Here is a tiny trained network, its code and every weight. The questions are about switching its units off for an input and a target symbol, where a switched-off unit gives its printed mean instead of its output.

import numpy as np


def w(rows, s, z=0):
    codes = np.array(rows[::2]) - 128.0
    scale = np.full(codes.shape[1], s)
    scale[-1] = z or s
    return codes * scale


def f(y):
    return y / 2 * (1 + np.tanh(0.7978845608 * (y + 0.044715 * y**3)))


def softmax(a):
    e = np.exp(a - a.max(-1, keepdims=True))
    return e / e.sum(-1, keepdims=True)


def log_softmax(a):
    a = a - a.max(-1, keepdims=True)
    return a - np.log(np.exp(a).sum(-1, keepdims=True))


def net(x, mask):
    ids = ['βδζλμξπω'.index(c) for c in x.split()]
    T = len(ids)
    res = E[ids] + P[:T]
    q, k, v = (res @ M[0].T for M in (Q, K, V))
    z = softmax(np.where(np.tri(T) > 0, q @ k.T / 4**0.5, -1e9)) @ v
    res = res + np.where(mask[0], z, O[0][:, -1]) @ O[0][:, :-1]
    y = f(res @ A[0][:, :-1].T + A[0][:, -1])
    res = res + np.where(mask[1:17], y, B[0][:, -1]) @ B[0][:, :-1]
    return log_softmax(res[-1] @ U[:, :-1].T + U[:, -1])


Q, K, V, O, A, B = {}, {}, {}, {}, {}, {}
E = w([
[113,123,152,162,78],'β',
[159,149,178,252,145],'δ',
[130,121,152,150,99],'ζ',
[48,114,207,123,189],'λ',
[107,172,103,145,217],'μ',
[163,111,76,158,162],'ξ',
[146,190,141,152,115],'π',
[63,117,230,126,152],'ω',
],0.017)
P = w([
[169,1,171,22,155],'0',
[117,235,117,184,122],'1',
[100,212,122,175,111],'2',
[95,199,120,173,112],'3',
[88,159,124,174,96],'4',
[88,139,125,173,96],'5',
[81,114,137,176,92],'6',
[80,80,142,176,82],'7',
],0.0055)
Q[0] = w([
[166,184,222,141,61],'head 1',
[111,165,176,210,106],'head 1',
[130,135,93,31,124],'head 1',
[84,64,116,3,190],'head 1',
],0.014)
K[0] = w([
[174,124,206,108,95],'head 1',
[168,135,168,91,162],'head 1',
[89,158,102,172,89],'head 1',
[7,170,112,186,121],'head 1',
],0.018)
V[0] = w([
[76,128,89,126,100],'head 1',
[145,186,68,163,73],'head 1',
[128,31,78,134,127],'head 1',
[86,133,150,189,2],'head 1',
],0.013)
O[0] = w([
[53,10,119,132,76,81],'head 1',
[44,95,93,254,110,2],'head 1',
[52,109,182,85,174,113],'head 1',
[6,165,69,111,19,59],'head 1',
],0.0086,0.0074)
A[0] = w([
[118,72,126,93,133,180],'neuron 1',
[223,130,10,127,49,201],'neuron 2',
[52,172,116,128,162,182],'neuron 3',
[152,120,142,135,165,98],'neuron 4',
[104,138,142,98,69,197],'neuron 5',
[103,143,210,181,115,67],'neuron 6',
[109,112,93,219,167,122],'neuron 7',
[111,180,100,129,139,252],'neuron 8',
[52,173,32,68,185,130],'neuron 9',
[205,113,51,226,97,84],'neuron 10',
[191,127,66,112,28,91],'neuron 11',
[189,97,89,72,98,29],'neuron 12',
[200,154,136,246,70,137],'neuron 13',
[130,87,146,148,172,121],'neuron 14',
[105,91,96,99,81,50],'neuron 15',
[164,180,70,80,47,78],'neuron 16',
],0.014,0.0025)
B[0] = w([
[103,172,186,149,150,132],'neuron 1',
[16,77,170,185,215,168],'neuron 2',
[140,123,130,175,165,156],'neuron 3',
[97,125,129,188,102,238],'neuron 4',
[137,185,192,127,96,170],'neuron 5',
[157,124,71,180,194,175],'neuron 6',
[170,155,166,52,76,192],'neuron 7',
[108,72,195,127,144,173],'neuron 8',
[68,135,110,239,159,139],'neuron 9',
[128,238,111,182,217,213],'neuron 10',
[7,112,4,63,170,150],'neuron 11',
[154,102,24,211,163,168],'neuron 12',
[126,9,123,85,51,254],'neuron 13',
[103,149,146,76,100,194],'neuron 14',
[117,152,93,242,112,132],'neuron 15',
[150,181,69,57,42,185],'neuron 16',
],0.018,0.0085)
U = w([
[221,166,172,3,94,210],'β',
[196,52,129,161,67,150],'δ',
[135,124,165,197,221,250],'ζ',
[116,139,114,178,55,85],'λ',
[86,70,102,140,146,68],'μ',
[156,130,73,88,130,103],'ξ',
[133,93,134,54,68,75],'π',
[197,124,75,171,127,3],'ω',
],0.0062,0.0029)

Each question gives the input, a string of symbols that net reads in full, and the target symbol t.
The units are the heads (4 rows each of Q, K, V and O) and the neurons (one row each of A and B). Each row of codes is followed by its name. A weight is (code - 128) times the scale printed after its matrix; where a second scale follows, it is the last column's (O, A, B and U).
mask holds one flag per unit, heads first, then neurons. A switched-off unit (its flag False) gives its mean, the last column of its rows in O or B, instead of its output. The means were averaged over made-up inputs and are rounded, as every weight is.
A unit's drop is (log p(t) with every unit on - log p(t) with that unit switched off) / (log p(t) with every unit on - log p(t) with every unit switched off).
The circuit of an input: a set's keep is (log p(t) with only the set's units on - log p(t) with every unit switched off) / (log p(t) with every unit on - log p(t) with every unit switched off). Starting from the 12 units with the biggest drops (on a tie, the unit counted first), units are removed one at a time, each time the one whose removal leaves the highest keep (on an exact tie, the one counted first), for as long as the keep stays at least 0.8.
circuit, biggest first: the units of the circuit, biggest drop first
unit that matters most: the unit with the biggest drop
top k neurons: the k neurons with the biggest drops, biggest first
drop when u is switched off: that unit's drop, to one decimal
input ω β λ ζ π, target ξ: circuit, biggest first : [head 1; neuron 16; neuron 12; neuron 11]
input ω λ ω λ λ, target β: top neuron : [neuron 2]
input ζ δ ω ω λ ξ, target ζ: top 3 neurons : [neuron 16; neuron 13; neuron 10]
input π λ π μ δ λ β μ, target β: circuit, biggest first : [head 1; neuron 7; neuron 12]
input μ ω ξ β λ ξ δ, target δ: top 2 neurons : [neuron 13; neuron 4]
input β β λ μ π π λ β, target λ: top 2 neurons : [neuron 15; neuron 5]
input μ ξ δ ξ β μ β ξ, target β: circuit, biggest first : [head 1; neuron 7; neuron 14]
input ω ξ ζ, target ξ: circuit, biggest first : [head 1; neuron 16; neuron 12; neuron 11]
input π β ζ, target μ: circuit, biggest first : [head 1; neuron 2; neuron 11]
input μ ω λ β ξ π, target δ: circuit, biggest first : [neuron 13; head 1; neuron 4]
input π β ξ, target ζ: top 2 neurons : [neuron 10; neuron 2]
input π ξ μ δ β, target μ: top 3 neurons : [neuron 2; neuron 13; neuron 11]
input ω β ζ π, target ξ: top 4 neurons : [neuron 16; neuron 12; neuron 11; neuron 2]
input ξ π π μ λ ω ω ω, target β: circuit, biggest first : [head 1; neuron 4; neuron 5]
input δ μ π, target π: unit that matters most : neuron 16
input ω ω λ μ β μ β, target ξ: top 4 neurons : [neuron 12; neuron 16; neuron 11; neuron 13]
input ζ λ λ ζ λ μ ω μ, target β: top 3 neurons : [neuron 2; neuron 12; neuron 6]
input π ζ β ξ ξ ω, target ζ: top 4 neurons : [neuron 13; neuron 16; neuron 6; neuron 7]
input ζ δ ω π ξ ξ ζ, target β: top 2 neurons : [neuron 4; neuron 2]
input μ δ ζ, target δ: circuit, biggest first : [head 1; neuron 13; neuron 4]
input λ λ ζ ζ, target ω: drop when neuron 1 is switched off : 0.0
